Below is a small trained network, with its code and all its weights. Each question gives an input and a target symbol and asks what happens when units are switched off, that is, made to give their printed mean instead of their output.

import numpy as np


def w(rows, s, z=0):
    codes = np.array(rows[::2]) - 128.0
    scale = np.full(codes.shape[1], s)
    scale[-1] = z or s
    return codes * scale


def f(y):
    return y / 2 * (1 + np.tanh(0.7978845608 * (y + 0.044715 * y**3)))


def softmax(a):
    e = np.exp(a - a.max(-1, keepdims=True))
    return e / e.sum(-1, keepdims=True)


def log_softmax(a):
    a = a - a.max(-1, keepdims=True)
    return a - np.log(np.exp(a).sum(-1, keepdims=True))


def net(x, mask):
    ids = ['δεζηθλμπτψω'.index(c) for c in x.split()]
    T = len(ids)
    res = E[ids] + P[:T]
    r = res
    for j in range(3):
        rows = slice(2 * j, 2 * j + 2)
        q, k, v = (r @ M[0][rows].T for M in (Q, K, V))
        z = softmax(np.where(np.tri(T) > 0, q @ k.T / 2**0.5, -1e9)) @ v
        o = O[0][rows]
        res = res + np.where(mask[j], z, o[:, -1]) @ o[:, :-1]
    y = f(res @ A[0][:, :-1].T + A[0][:, -1])
    res = res + np.where(mask[3:15], y, B[0][:, -1]) @ B[0][:, :-1]
    return log_softmax(res[-1] @ U[:, :-1].T + U[:, -1])


Q, K, V, O, A, B = {}, {}, {}, {}, {}, {}
E = w([
[35,162,153,56,101],'δ',
[80,179,71,246,211],'ε',
[172,94,245,67,65],'ζ',
[135,212,116,116,138],'η',
[168,136,130,240,167],'θ',
[57,182,70,165,133],'λ',
[148,105,160,148,86],'μ',
[54,191,141,93,159],'π',
[126,60,202,196,140],'τ',
[105,228,69,115,119],'ψ',
[101,158,175,68,97],'ω',
],0.013)
P = w([
[141,47,36,109,220],'0',
[159,108,135,150,240],'1',
[145,101,102,45,199],'2',
[127,158,14,138,43],'3',
[156,183,173,128,151],'4',
[24,136,140,85,215],'5',
[118,124,105,235,9],'6',
[147,196,232,103,120],'7',
[16,205,86,77,169],'8',
[87,162,164,220,48],'9',
[87,201,148,107,143],'10',
],0.014)
Q[0] = w([
[103,92,124,113,172],'h0',
[62,154,151,184,76],'h0',
[205,122,114,73,173],'h1',
[132,145,132,170,37],'h1',
[173,186,149,196,2],'h2',
[109,126,71,133,78],'h2',
],0.012)
K[0] = w([
[139,120,27,102,26],'h0',
[116,218,183,167,71],'h0',
[162,18,17,64,174],'h1',
[130,205,193,147,167],'h1',
[140,222,254,95,231],'h2',
[162,183,215,252,114],'h2',
],0.0081)
V[0] = w([
[39,118,40,202,128],'h0',
[72,116,143,96,127],'h0',
[63,137,103,41,114],'h1',
[134,229,206,90,246],'h1',
[250,174,100,172,175],'h2',
[167,142,99,36,91],'h2',
],0.013)
O[0] = w([
[248,116,218,118,122,208],'h0',
[214,242,102,117,126,120],'h0',
[225,128,64,170,99,119],'h1',
[160,175,102,40,203,254],'h1',
[106,47,150,117,135,182],'h2',
[118,102,18,146,141,84],'h2',
],0.012,0.0073)
A[0] = w([
[121,186,190,70,198,148],'n0',
[96,66,117,120,200,90],'n1',
[101,191,171,187,150,247],'n2',
[152,217,89,117,69,171],'n3',
[119,155,87,194,61,103],'n4',
[126,126,187,11,25,205],'n5',
[24,153,64,139,135,130],'n6',
[129,178,157,182,81,92],'n7',
[77,169,169,128,81,254],'n8',
[54,51,48,234,181,118],'n9',
[174,103,100,75,154,107],'n10',
[127,2,133,137,129,156],'n11',
],0.0068,0.0077)
B[0] = w([
[54,105,106,228,146,249],'n0',
[120,213,140,35,98,146],'n1',
[200,2,80,63,39,206],'n2',
[49,14,115,241,119,191],'n3',
[126,181,128,186,190,128],'n4',
[221,104,121,210,210,215],'n5',
[209,146,148,91,111,149],'n6',
[147,173,118,19,245,125],'n7',
[220,30,200,84,81,194],'n8',
[156,177,93,58,84,143],'n9',
[129,210,110,217,215,148],'n10',
[171,162,140,64,133,167],'n11',
],0.0055,0.014)
U = w([
[99,125,136,241,57,56],'δ',
[90,237,244,150,147,55],'ε',
[134,138,122,14,69,50],'ζ',
[75,154,133,40,216,4],'η',
[26,102,180,93,155,78],'θ',
[173,213,203,96,26,79],'λ',
[128,21,109,99,24,1],'μ',
[70,214,174,166,193,17],'π',
[61,82,161,171,59,211],'τ',
[160,26,82,72,148,230],'ψ',
[77,2,77,141,144,185],'ω',
],0.0067,0.0045)

Each question gives the input, a string of symbols that net reads in full, and the target symbol t.
The units are the heads (2 rows each of Q, K, V and O) and the neurons (one row each of A and B). Each row of codes is followed by its name. A weight is (code - 128) times the scale printed after its matrix; where a second scale follows, it is the last column's (O, A, B and U).
mask holds one flag per unit, heads first, then neurons. A switched-off unit (its flag False) gives its mean, the last column of its rows in O or B, instead of its output. The means were averaged over made-up inputs and are rounded, as every weight is.
A unit's drop is (log p(t) with every unit on - log p(t) with that unit switched off) / (log p(t) with every unit on - log p(t) with every unit switched off).
The circuit of an input: a set's keep is (log p(t) with only the set's units on - log p(t) with every unit switched off) / (log p(t) with every unit on - log p(t) with every unit switched off). Starting from the 12 units with the biggest drops (on a tie, the unit counted first), units are removed one at a time, each time the one whose removal leaves the highest keep (on an exact tie, the one counted first), for as long as the keep stays at least 0.8.
circuit, biggest first: the units of the circuit, biggest drop first
most important unit: the unit with the biggest drop
top k neurons: the k neurons with the biggest drops, biggest first
which heads matter: for each layer, one digit per head in row order, 1 if its drop is at least 0.15 and else 0, layers parted by /
drop when u is switched off: that unit's drop, to one decimal
input λ ζ θ δ θ δ ψ, target θ: circuit, biggest first	h1, h2
input μ ε θ λ η π, target λ: most important unit	h1
input θ η ω π η η ψ η θ δ, target η: which heads matter	011
input η π η ε τ τ, target ε: which heads matter	100
input ε ψ ψ δ η ω ω ω τ ψ, target ω: circuit, biggest first	n3, h0
input ω δ μ η η θ η θ ψ λ, target θ: which heads matter	011
input η θ δ, target η: circuit, biggest first	n2, n3
input η τ π π ε ε η, target ε: circuit, biggest first	h1, h2
input τ π λ η δ μ ε, target ψ: which heads matter	010
input λ η ψ λ θ ω, target λ: which heads matter	110
input η ω π, target η: which heads matter	001
input ω ψ ψ, target ω: circuit, biggest first	n3, h1, h2, h0
input π θ τ ε θ ω, target ε: which heads matter	100
input θ θ δ μ, target θ: most important unit	h1
input μ δ θ η η λ τ, target η: which heads matter	010
input η μ θ ω δ π θ δ τ π, target δ: circuit, biggest first	n3, h2
input η π ω, target η: which heads matter	001
input δ λ λ ζ, target λ: top 2 neurons	n2, n3
input ε μ η ζ μ ε, target ζ: which heads matter	100
input η ζ τ, target η: most important unit	n2
input η η θ ζ θ δ, target ζ: top 4 neurons	n9, n6, n0, n5
input δ ε θ ω ε η ζ, target ε: which heads matter	010
input θ τ π, target θ: which heads matter	011
input θ ψ θ λ δ θ λ δ ω ζ, target δ: which heads matter	111
input δ ω θ, target δ: which heads matter	011
input δ δ δ, target δ: drop when h2 is switched off	0.2
input ψ θ η τ ψ ε ω, target ψ: circuit, biggest first	h1
input θ μ θ, target θ: drop when h2 is switched off	0.1
input π θ δ ω η λ μ, target η: drop when n5 is switched off	0.0
input ζ θ θ, target ζ: drop when h1 is switched off	0.1
